Below are the code and all the weights of a small trained network. Each question names an input and a class and asks about switching units off, where a switched-off unit gives its printed mean instead of its output.

import numpy as np


def w(rows, s, z=0):
    codes = np.array(rows[::2]) - 128.0
    scale = np.full(codes.shape[1], s)
    scale[-1] = z or s
    return codes * scale


def f(y):
    return np.maximum(y, 0)


def log_softmax(a):
    a = a - a.max(-1, keepdims=True)
    return a - np.log(np.exp(a).sum(-1, keepdims=True))


def net(x, mask):
    res = np.array(x, float).reshape(1, 6) / 4 @ E
    y = f(res @ A[0][:, :-1].T + A[0][:, -1])
    res = res + np.where(mask, y, B[0][:, -1]) @ B[0][:, :-1]
    return log_softmax(res[-1] @ U[:, :-1].T + U[:, -1])


A, B = {}, {}
E = w([
[121,121,120,113,154,125,96,112,141,86,142],'x0',
[135,127,122,126,131,129,119,132,126,113,136],'x1',
[154,162,134,145,9,186,7,35,117,142,114],'x2',
[182,195,206,102,120,145,203,113,199,36,93],'x3',
[138,133,141,159,138,116,107,142,99,121,104],'x4',
[192,55,187,154,189,93,139,74,148,191,227],'x5',
],0.013)
A[0] = w([
[77,76,101,143,216,144,172,200,119,140,155,128],'neuron 0',
[51,139,48,159,64,189,58,140,105,164,116,206],'neuron 1',
[222,226,211,134,110,207,139,65,150,55,118,53],'neuron 2',
[130,120,141,145,128,125,187,201,124,91,117,187],'neuron 3',
[174,15,125,98,123,82,92,111,64,195,172,117],'neuron 4',
[249,127,182,133,181,150,187,124,160,123,147,97],'neuron 5',
[209,125,211,104,95,217,97,100,117,105,112,81],'neuron 6',
[106,62,59,131,162,100,134,180,130,121,138,173],'neuron 7',
[75,158,40,95,60,185,124,158,109,140,109,253],'neuron 8',
[82,60,56,102,198,115,126,218,79,171,140,237],'neuron 9',
[242,103,159,134,135,101,86,48,146,183,174,126],'neuron 10',
[164,119,208,143,192,119,179,166,175,120,153,123],'neuron 11',
[129,166,148,76,200,82,212,172,136,86,124,175],'neuron 12',
[208,56,205,158,214,100,131,99,160,122,148,124],'neuron 13',
[58,66,74,135,173,77,135,231,121,148,154,241],'neuron 14',
[150,163,151,164,76,170,124,89,163,134,144,57],'neuron 15',
[154,171,135,116,67,150,94,78,145,75,125,155],'neuron 16',
[70,179,137,51,128,141,199,182,132,89,93,211],'neuron 17',
[85,115,46,130,94,140,35,85,70,210,170,146],'neuron 18',
[61,82,68,161,160,122,163,128,74,126,147,206],'neuron 19',
[136,70,145,221,113,146,97,65,110,157,223,154],'neuron 20',
[73,157,146,132,145,142,102,185,106,77,85,234],'neuron 21',
[41,170,2,161,130,174,82,114,128,120,92,200],'neuron 22',
[196,75,224,150,164,125,139,73,95,157,220,142],'neuron 23',
],0.0094,0.0054)
B[0] = w([
[143,189,151,152,80,86,176,110,159,118,145,227],'neuron 0',
[171,76,53,160,132,179,82,79,90,129,112,227],'neuron 1',
[59,216,101,71,97,95,190,145,206,144,74,230],'neuron 2',
[193,171,156,108,125,165,136,150,138,68,132,190],'neuron 3',
[86,87,184,128,188,101,127,185,142,134,135,239],'neuron 4',
[146,70,164,168,37,132,179,107,100,98,151,214],'neuron 5',
[69,132,137,75,125,99,176,62,225,194,134,189],'neuron 6',
[99,171,140,145,88,119,161,123,174,173,97,202],'neuron 7',
[172,162,92,131,132,170,62,107,120,125,114,213],'neuron 8',
[29,209,108,108,65,124,204,66,211,251,85,254],'neuron 9',
[42,104,217,146,173,85,164,146,170,185,149,229],'neuron 10',
[173,85,163,173,70,82,219,99,75,35,219,220],'neuron 11',
[254,123,159,146,193,249,166,192,64,28,150,233],'neuron 12',
[136,106,213,123,66,48,161,79,80,113,139,240],'neuron 13',
[72,229,97,100,75,118,168,108,223,177,106,249],'neuron 14',
[90,138,155,94,136,114,132,122,137,178,123,168],'neuron 15',
[120,170,110,147,95,131,79,109,169,141,106,198],'neuron 16',
[177,215,113,108,139,230,112,160,134,54,152,217],'neuron 17',
[168,49,129,167,254,163,39,142,35,76,184,248],'neuron 18',
[89,168,118,116,38,150,131,107,181,181,46,206],'neuron 19',
[70,74,172,127,177,108,137,170,100,148,184,233],'neuron 20',
[199,172,65,122,130,207,97,165,138,123,91,195],'neuron 21',
[198,142,69,150,110,163,96,98,105,128,133,211],'neuron 22',
[110,94,229,141,75,57,205,106,105,128,208,254],'neuron 23',
],0.0077,0.019)
U = w([
[91,192,60,71,76,157,106,113,170,146,33,243],'0',
[33,150,166,107,90,87,142,105,161,162,137,54],'1',
[164,171,127,112,190,176,116,250,115,41,123,130],'2',
[193,73,158,134,98,122,135,107,87,62,174,10],'3',
[152,100,62,157,126,150,41,88,68,118,139,248],'4',
[72,57,171,126,232,125,86,148,102,135,167,112],'5',
],0.011,0.0014)

Each question gives the input, the list of numbers given to net, and the class t.
The units are the neurons (one row each of A and B). Each row of codes is followed by its name. A weight is (code - 128) times the scale printed after its matrix; where a second scale follows, it is the last column's (A, B and U).
mask holds one flag per neuron, in row order. A switched-off neuron (its flag False) gives its mean, the last column of its row in B, instead of its output. The means were averaged over made-up inputs and are rounded, as every weight is.
A unit's drop is (log p(t) with every unit on - log p(t) with that unit switched off) / (log p(t) with every unit on - log p(t) with every unit switched off).
The circuit of an input: a set's keep is (log p(t) with only the set's units on - log p(t) with every unit switched off) / (log p(t) with every unit on - log p(t) with every unit switched off). Starting from the 12 units with the biggest drops (on a tie, the unit counted first), units are removed one at a time, each time the one whose removal leaves the highest keep (on an exact tie, the one counted first), for as long as the keep stays at least 0.8.
circuit, biggest first: the units of the circuit, biggest drop first
k most important neurons: the k neurons with the biggest drops, biggest first
drop when u is switched off: that unit's drop, to one decimal
input [-3,3,-5,4,-6,1], class 3: circuit, biggest first => (neuron 11)
input [-6,5,3,0,-1,2], class 5: 2 most important neurons => (neuron 9; neuron 14)
input [-8,-1,0,6,-5,3], class 3: 2 most important neurons => (neuron 9; neuron 14)
input [3,-1,-7,0,-6,-3], class 0: 3 most important neurons => (neuron 9; neuron 14; neuron 18)
input [6,-2,-7,1,-5,-8], class 2: 2 most important neurons => (neuron 12; neuron 17)
input [-4,-5,0,2,-6,2], class 3: 2 most important neurons => (neuron 9; neuron 14)
input [4,4,-5,4,3,0], class 2: 3 most important neurons => (neuron 12; neuron 23; neuron 17)
input [4,0,-5,1,-3,-4], class 2: 2 most important neurons => (neuron 12; neuron 17)
input [2,0,2,0,7,-4], class 4: 2 most important neurons => (neuron 9; neuron 14)
input [-3,-7,-1,2,-1,0], class 2: 2 most important neurons => (neuron 23; neuron 13)
input [7,-2,-4,1,-3,2], class 3: 2 most important neurons => (neuron 12; neuron 2)
input [-2,-8,0,2,-4,-4], class 2: 3 most important neurons => (neuron 9; neuron 14; neuron 19)
input [0,7,-5,6,0,1], class 3: 2 most important neurons => (neuron 11; neuron 5)
input [0,-1,2,-6,-5,4], class 5: circuit, biggest first => (neuron 18)
input [-4,-4,6,-7,-5,1], class 5: 2 most important neurons => (neuron 20; neuron 4)
input [-3,1,1,-8,-7,-1], class 4: drop when neuron 18 is switched off => 1.2
input [8,0,5,0,2,8], class 5: drop when neuron 9 is switched off => 0.3
input [-8,-4,0,4,-2,-3], class 2: drop when neuron 9 is switched off => 0.5
